data =
[[123 121 130 129 123 122 123 122 125 124 115 112 123 142 122 122]
 [130 134 124 122 131 126 133 122 122 124 132 119 136 132 131 131]
 [130 131 128 128 131 131 129 130 129 130 134 136 129 122 131 131]
 [127 125 131 133 127 131 124 134 134 132 127 139 122 122 127 127]
 [132 136 124 122 133 129 134 123 123 125 138 127 137 126 134 133]
 [130 127 133 137 128 138 123 141 139 137 135 156 121 112 129 131]
 [126 124 129 129 125 125 126 127 128 127 122 122 126 133 125 125]]
Indices start at 1.
The entry in row 3 and column 1?
A: 130
The entry in row 2 and column 3 is 124
The entry in row 2 and column 1 -> 130
The entry in row 1 and column 1?
A: 123
The entry in row 1 and column 3 -> 130
The entry directly above the largest entry -> 127
The entry in row 2 and column 2?
A: 134
The entry at row 1, column 2 -> 121
The top-right entry is 122
The top entry of the column that holds the largest entry?
A: 112
The entry in the bottom-right corner is 125
The bottom-left entry is 126
The entry in row 3 and column 3?
A: 128
The bottom entry of the column that holds the largest entry -> 122
The maximum is 156
